Below are the code and all the weights of a small trained network. Each question names an input and a class and asks about switching units off, where a switched-off unit gives its printed mean instead of its output.

import numpy as np


def w(rows, s, z=0):
    codes = np.array(rows[::2]) - 128.0
    scale = np.full(codes.shape[1], s)
    scale[-1] = z or s
    return codes * scale


def norm(h):
    return h / np.sqrt((h * h).mean(-1, keepdims=True) + 1e-5)


def f(y):
    return y / 2 * (1 + np.tanh(0.7978845608 * (y + 0.044715 * y**3)))


def log_softmax(a):
    a = a - a.max(-1, keepdims=True)
    return a - np.log(np.exp(a).sum(-1, keepdims=True))


def net(x, mask):
    res = np.array(x, float).reshape(1, 6) / 4 @ E
    u = 0
    for l in range(4):
        y = f(norm(res) @ A[l][:, :-1].T + A[l][:, -1])
        res = res + np.where(mask[u : u + 7], y, B[l][:, -1]) @ B[l][:, :-1]
        u += 7
    return log_softmax(norm(res)[-1] @ U[:, :-1].T + U[:, -1])


A, B = {}, {}
E = w([
[117,157,230,133,121,160,160,168],'x0',
[191,213,152,128,194,175,186,199],'x1',
[158,70,231,228,46,176,146,177],'x2',
[65,141,224,68,110,128,127,114],'x3',
[100,76,51,123,146,82,57,122],'x4',
[131,218,72,52,81,150,149,247],'x5',
],0.0011)
A[0] = w([
[88,87,42,108,164,113,95,115,100],'L0N1',
[136,7,134,208,176,99,131,38,46],'L0N2',
[164,98,65,122,104,165,112,210,160],'L0N3',
[158,66,84,116,78,64,117,147,34],'L0N4',
[57,147,39,87,100,80,57,95,2],'L0N5',
[160,13,137,197,70,108,119,128,83],'L0N6',
[85,192,117,45,255,136,180,89,20],'L0N7',
],0.0024,0.00065)
B[0] = w([
[117,118,142,106,28,131,139,136,177],'L0N1',
[34,200,66,177,220,150,205,133,254],'L0N2',
[172,69,220,164,127,77,229,139,181],'L0N3',
[120,173,159,137,144,30,85,59,115],'L0N4',
[120,68,85,100,33,62,105,60,187],'L0N5',
[142,160,150,134,254,106,62,141,191],'L0N6',
[246,101,142,117,194,108,37,116,212],'L0N7',
],0.0024,0.00093)
A[1] = w([
[136,59,126,104,62,115,123,166,103],'L1N1',
[109,102,160,118,165,51,117,125,99],'L1N2',
[96,108,105,97,85,4,71,72,66],'L1N3',
[80,180,161,59,162,171,156,55,254],'L1N4',
[133,194,148,174,164,180,171,217,249],'L1N5',
[117,77,121,187,166,174,161,118,122],'L1N6',
[177,128,138,85,126,89,85,176,86],'L1N7',
],0.0029,0.00062)
B[1] = w([
[105,90,111,147,206,106,109,107,134],'L1N1',
[173,104,112,133,89,176,116,146,138],'L1N2',
[143,57,45,1,79,97,191,128,201],'L1N3',
[99,75,105,167,103,96,66,197,177],'L1N4',
[137,46,105,61,85,112,204,72,250],'L1N5',
[64,152,132,117,154,35,108,121,155],'L1N6',
[139,100,159,178,206,120,151,95,142],'L1N7',
],0.0025,0.0019)
A[2] = w([
[243,150,109,96,195,95,118,81,148],'L2N1',
[216,194,64,115,190,94,107,168,63],'L2N2',
[97,133,107,154,180,133,93,16,2],'L2N3',
[150,255,119,44,136,151,117,192,38],'L2N4',
[68,138,89,175,186,129,84,100,77],'L2N5',
[196,165,120,139,93,131,196,184,62],'L2N6',
[96,127,34,93,97,65,101,107,50],'L2N7',
],0.0031,0.00075)
B[2] = w([
[113,159,169,50,154,103,85,187,222],'L2N1',
[83,176,254,143,109,99,39,105,182],'L2N2',
[190,165,125,178,164,131,173,116,162],'L2N3',
[181,125,130,220,196,88,147,46,167],'L2N4',
[139,175,166,134,132,111,208,99,155],'L2N5',
[165,144,46,97,110,236,207,112,210],'L2N6',
[134,66,39,142,39,145,115,62,249],'L2N7',
],0.0028,0.0012)
A[3] = w([
[155,42,137,199,122,127,139,176,71],'L3N1',
[70,153,105,255,186,83,96,30,3],'L3N2',
[126,146,171,131,191,164,124,102,62],'L3N3',
[18,82,223,115,70,132,114,177,85],'L3N4',
[154,194,62,121,183,80,181,135,177],'L3N5',
[127,98,186,131,157,68,162,155,62],'L3N6',
[92,199,233,201,142,155,145,146,68],'L3N7',
],0.0032,0.00051)
B[3] = w([
[114,124,94,150,188,89,84,154,151],'L3N1',
[101,156,224,119,170,124,252,100,226],'L3N2',
[152,157,98,103,110,73,111,131,158],'L3N3',
[102,229,128,183,106,190,51,64,175],'L3N4',
[73,53,199,169,96,136,111,128,201],'L3N5',
[167,115,77,189,105,106,62,153,160],'L3N6',
[93,117,55,67,77,120,77,109,253],'L3N7',
],0.0032,0.0012)
U = w([
[210,194,208,39,211,54,31,163,140],'0',
[47,132,202,197,215,51,238,65,170],'1',
[204,125,141,98,81,225,252,218,168],'2',
[40,210,170,173,50,207,9,106,110],'3',
[99,21,3,47,32,39,99,66,178],'4',
[148,66,81,221,164,103,82,224,4],'5',
],0.0075,0.0024)

Each question gives the input, the list of numbers given to net, and the class t.
The units are the neurons (one row each of A and B). Each row of codes is followed by its name. A weight is (code - 128) times the scale printed after its matrix; where a second scale follows, it is the last column's (A, B and U).
mask holds one flag per neuron, layer by layer. A switched-off neuron (its flag False) gives its mean, the last column of its row in B, instead of its output. The means were averaged over made-up inputs and are rounded, as every weight is.
A unit's drop is (log p(t) with every unit on - log p(t) with that unit switched off) / (log p(t) with every unit on - log p(t) with every unit switched off).
The circuit of an input: a set's keep is (log p(t) with only the set's units on - log p(t) with every unit switched off) / (log p(t) with every unit on - log p(t) with every unit switched off). Starting from the 12 units with the biggest drops (on a tie, the unit counted first), units are removed one at a time, each time the one whose removal leaves the highest keep (on an exact tie, the one counted first), for as long as the keep stays at least 0.8.
units of the circuit, in order: the units of the circuit, biggest drop first
unit that matters most: the unit with the biggest drop
k most important neurons: the k neurons with the biggest drops, biggest first
top k neurons in layer l: the k neurons of layer l with the biggest drops, biggest first
drop when u is switched off: that unit's drop, to one decimal
input [-7,8,3,-1,4,-3], class 1: 4 most important neurons	(L0N2; L0N7; L1N6; L1N3)
input [7,-5,5,3,1,6], class 3: units of the circuit, in order	(L3N4)
input [-3,7,-6,8,4,-8], class 0: units of the circuit, in order	(L0N7; L2N1)
input [1,6,-7,-7,8,7], class 0: units of the circuit, in order	(L2N2; L3N7)
input [-6,-5,4,6,7,-7], class 1: units of the circuit, in order	(L0N2; L3N2)
input [6,-1,-2,5,3,8], class 2: units of the circuit, in order	(L1N6; L0N6; L2N2; L3N7)
input [7,2,-6,-1,3,7], class 0: 3 most important neurons	(L0N7; L2N2; L2N4)
input [-8,7,3,-1,7,6], class 2: units of the circuit, in order	(L0N3; L3N7)
input [4,0,-4,7,-3,-6], class 3: units of the circuit, in order	(L1N4; L3N4)
input [6,-8,4,0,3,-4], class 1: units of the circuit, in order	(L3N2; L0N2)
input [5,-4,-6,-8,-7,-1], class 0: 2 most important neurons	(L0N7; L2N1)
input [4,-5,8,1,-8,-7], class 3: 2 most important neurons	(L3N4; L3N7)
input [6,2,7,-3,-6,-7], class 3: top 2 neurons in layer 3	(L3N7; L3N4)
input [-1,8,-4,-6,6,5], class 0: unit that matters most	L2N2
input [7,-3,-5,4,-6,-7], class 3: top 2 neurons in layer 2	(L2N4; L2N7)
input [5,0,3,2,-6,-4], class 3: drop when L3N4 is switched off	0.1
input [2,3,-1,0,7,-4], class 1: drop when L0N2 is switched off	2.8
input [5,5,-2,2,2,0], class 0: drop when L0N7 is switched off	2.7
input [3,-5,8,4,-1,-4], class 3: top 2 neurons in layer 3	(L3N4; L3N7)
input [7,7,-5,7,5,-5], class 0: units of the circuit, in order	(L0N7)
